Here is a tiny trained network, its code and every weight. The questions are about switching its units off for an input and a class, where a switched-off unit gives its printed mean instead of its output.

import numpy as np


def w(rows, s, z=0):
    codes = np.array(rows[::2]) - 128.0
    scale = np.full(codes.shape[1], s)
    scale[-1] = z or s
    return codes * scale


def f(y):
    return np.maximum(y, 0)


def log_softmax(a):
    a = a - a.max(-1, keepdims=True)
    return a - np.log(np.exp(a).sum(-1, keepdims=True))


def net(x, mask):
    res = np.array(x, float).reshape(1, 4) / 4 @ E
    y = f(res @ A[0][:, :-1].T + A[0][:, -1])
    res = res + np.where(mask, y, B[0][:, -1]) @ B[0][:, :-1]
    return log_softmax(res[-1] @ U[:, :-1].T + U[:, -1])


A, B = {}, {}
E = w([
[224,116,123,129,138,120,129,154,89],'x0',
[126,122,127,132,32,115,129,149,126],'x1',
[128,128,128,128,128,127,128,128,128],'x2',
[138,145,129,132,128,108,6,106,112],'x3',
],0.013)
A[0] = w([
[108,139,114,122,89,116,88,103,135,114],'n0',
[116,132,130,127,96,129,107,117,138,111],'n1',
[88,129,130,127,170,141,124,105,145,171],'n2',
[169,126,138,131,165,120,82,105,104,120],'n3',
[78,117,130,131,81,138,187,148,150,179],'n4',
[178,131,130,137,176,114,56,95,99,126],'n5',
[123,128,119,130,132,132,230,145,131,252],'n6',
[148,139,130,129,157,147,166,141,134,154],'n7',
[30,135,123,140,226,145,124,66,155,208],'n8',
[122,128,126,135,137,126,128,122,131,136],'n9',
[219,122,128,123,237,120,138,150,99,134],'n10',
[30,133,132,123,7,108,125,109,142,131],'n11',
[93,110,137,135,98,144,180,152,138,179],'n12',
[95,139,128,131,164,131,131,93,136,167],'n13',
[242,122,121,142,21,113,132,202,92,35],'n14',
[133,128,118,129,123,106,10,92,119,135],'n15',
[144,120,126,132,111,124,126,151,119,105],'n16',
],0.013,0.0045)
B[0] = w([
[113,117,169,182,140,125,136,117,109,170],'n0',
[117,121,149,164,135,130,131,121,118,152],'n1',
[120,118,149,85,119,124,119,119,126,181],'n2',
[165,182,93,106,117,129,132,134,143,184],'n3',
[105,172,60,108,101,131,99,158,155,207],'n4',
[181,205,81,96,109,131,125,125,148,208],'n5',
[130,73,77,75,172,116,181,194,176,234],'n6',
[130,78,140,151,145,124,146,138,122,172],'n7',
[104,109,180,23,107,116,105,106,122,247],'n8',
[129,127,130,121,124,130,124,124,127,137],'n9',
[196,112,80,198,154,135,182,163,131,227],'n10',
[98,168,87,245,119,139,116,144,124,229],'n11',
[113,158,72,102,107,131,105,148,156,193],'n12',
[121,119,147,89,121,124,121,119,127,175],'n13',
[96,109,186,3,127,121,107,96,130,220],'n14',
[125,202,176,183,92,142,77,60,100,230],'n15',
[122,125,138,107,127,127,124,122,128,144],'n16',
],0.024,0.014)
U = w([
[72,46,161,44,135,84,132,142,146,231],'0',
[150,189,50,174,109,152,128,154,159,209],'1',
[129,137,234,79,101,117,92,72,54,23],'2',
[97,138,156,254,122,152,117,116,60,3],'3',
[169,55,103,183,204,125,191,166,126,145],'4',
],0.0071,0.00062)

Each question gives the input, the list of numbers given to net, and the class t.
The units are the neurons (one row each of A and B). Each row of codes is followed by its name. A weight is (code - 128) times the scale printed after its matrix; where a second scale follows, it is the last column's (A, B and U).
mask holds one flag per neuron, in row order. A switched-off neuron (its flag False) gives its mean, the last column of its row in B, instead of its output. The means were averaged over made-up inputs and are rounded, as every weight is.
A unit's drop is (log p(t) with every unit on - log p(t) with that unit switched off) / (log p(t) with every unit on - log p(t) with every unit switched off).
The circuit of an input: a set's keep is (log p(t) with only the set's units on - log p(t) with every unit switched off) / (log p(t) with every unit on - log p(t) with every unit switched off). Starting from the 12 units with the biggest drops (on a tie, the unit counted first), units are removed one at a time, each time the one whose removal leaves the highest keep (on an exact tie, the one counted first), for as long as the keep stays at least 0.8.
units of the circuit, in order: the units of the circuit, biggest drop first
k most important neurons: the k neurons with the biggest drops, biggest first
drop of u: that unit's drop, to one decimal
input [-2,-8,-6,-2], class 0: units of the circuit, in order => (n8)
input [4,-3,6,0], class 4: units of the circuit, in order => (n15; n10)
input [7,1,-5,6], class 2: 3 most important neurons => (n14; n11; n15)
input [-1,1,0,8], class 3: 3 most important neurons => (n14; n15; n8)
input [1,-5,1,-2], class 4: 2 most important neurons => (n14; n10)
input [-1,4,-5,1], class 3: 2 most important neurons => (n6; n5)
input [1,-1,8,-2], class 4: 2 most important neurons => (n14; n8)
input [5,2,-2,7], class 2: drop of n14 => 0.8
input [2,3,2,-1], class 0: drop of n15 => 0.2
input [7,-6,-3,-1], class 4: drop of n10 => 0.2
